Here is a tiny trained network, its code and every weight. The questions are about switching its units off for an input and a class, where a switched-off unit gives its printed mean instead of its output.

import numpy as np


def w(rows, s, z=0):
    codes = np.array(rows[::2]) - 128.0
    scale = np.full(codes.shape[1], s)
    scale[-1] = z or s
    return codes * scale


def f(y):
    return np.maximum(y, 0)


def log_softmax(a):
    a = a - a.max(-1, keepdims=True)
    return a - np.log(np.exp(a).sum(-1, keepdims=True))


def net(x, mask):
    res = np.array(x, float).reshape(1, 6) / 4 @ E
    y = f(res @ A[0][:, :-1].T + A[0][:, -1])
    res = res + np.where(mask, y, B[0][:, -1]) @ B[0][:, :-1]
    return log_softmax(res[-1] @ U[:, :-1].T + U[:, -1])


A, B = {}, {}
E = w([
[136,99,74,152,255],'x0',
[227,82,144,86,127],'x1',
[128,129,131,131,132],'x2',
[127,132,127,128,128],'x3',
[128,130,123,122,120],'x4',
[143,170,119,114,131],'x5',
],0.0099)
A[0] = w([
[146,86,33,115,187,56],'N0',
[111,48,121,121,117,253],'N1',
[254,19,136,52,119,107],'N2',
[131,133,73,152,200,59],'N3',
[106,137,226,72,75,77],'N4',
[153,103,59,158,157,196],'N5',
[175,137,174,85,158,138],'N6',
[194,146,124,109,125,122],'N7',
],0.0092,0.0042)
B[0] = w([
[226,69,83,136,37,197],'N0',
[121,199,198,177,213,198],'N1',
[5,157,110,41,192,255],'N2',
[126,58,67,128,115,194],'N3',
[223,41,78,220,21,198],'N4',
[191,207,113,146,94,207],'N5',
[2,92,125,122,180,177],'N6',
[90,149,132,160,162,172],'N7',
],0.0057,0.0073)
U = w([
[131,168,167,104,173,253],'0',
[13,154,123,64,167,91],'1',
[255,57,103,112,105,24],'2',
],0.0099,0.0046)

Each question gives the input, the list of numbers given to net, and the class t.
The units are the neurons (one row each of A and B). Each row of codes is followed by its name. A weight is (code - 128) times the scale printed after its matrix; where a second scale follows, it is the last column's (A, B and U).
mask holds one flag per neuron, in row order. A switched-off neuron (its flag False) gives its mean, the last column of its row in B, instead of its output. The means were averaged over made-up inputs and are rounded, as every weight is.
A unit's drop is (log p(t) with every unit on - log p(t) with that unit switched off) / (log p(t) with every unit on - log p(t) with every unit switched off).
The circuit of an input: a set's keep is (log p(t) with only the set's units on - log p(t) with every unit switched off) / (log p(t) with every unit on - log p(t) with every unit switched off). Starting from all 8 units, units are removed one at a time, each time the one whose removal leaves the highest keep (on an exact tie, the one counted first), for as long as the keep stays at least 0.8.
units of the circuit, in order: the units of the circuit, biggest drop first
k most important neurons: the k neurons with the biggest drops, biggest first
drop of u: that unit's drop, to one decimal
input [6,-4,5,3,1,2], class 2: 2 most important neurons -> (N2; N0)
input [-8,-5,1,-5,5,6], class 2: units of the circuit, in order -> (N4)
input [-5,7,7,-4,1,-6], class 0: 4 most important neurons -> (N2; N4; N1; N3)
input [-4,-1,2,0,-7,7], class 2: 2 most important neurons -> (N2; N4)
input [-7,1,-3,3,1,0], class 2: 2 most important neurons -> (N4; N2)
input [-6,-5,1,5,5,3], class 2: units of the circuit, in order -> (N4; N2)
input [-6,6,2,5,8,-4], class 1: 3 most important neurons -> (N2; N0; N6)
input [6,7,0,1,5,7], class 1: 4 most important neurons -> (N2; N6; N4; N7)
input [7,-1,-3,-3,2,0], class 2: 2 most important neurons -> (N0; N2)
input [7,-6,-3,0,5,6], class 2: drop of N4 -> -0.1
input [-2,8,-4,-2,4,-8], class 1: drop of N2 -> 0.5
input [-1,6,0,-3,4,-3], class 1: drop of N2 -> 0.4
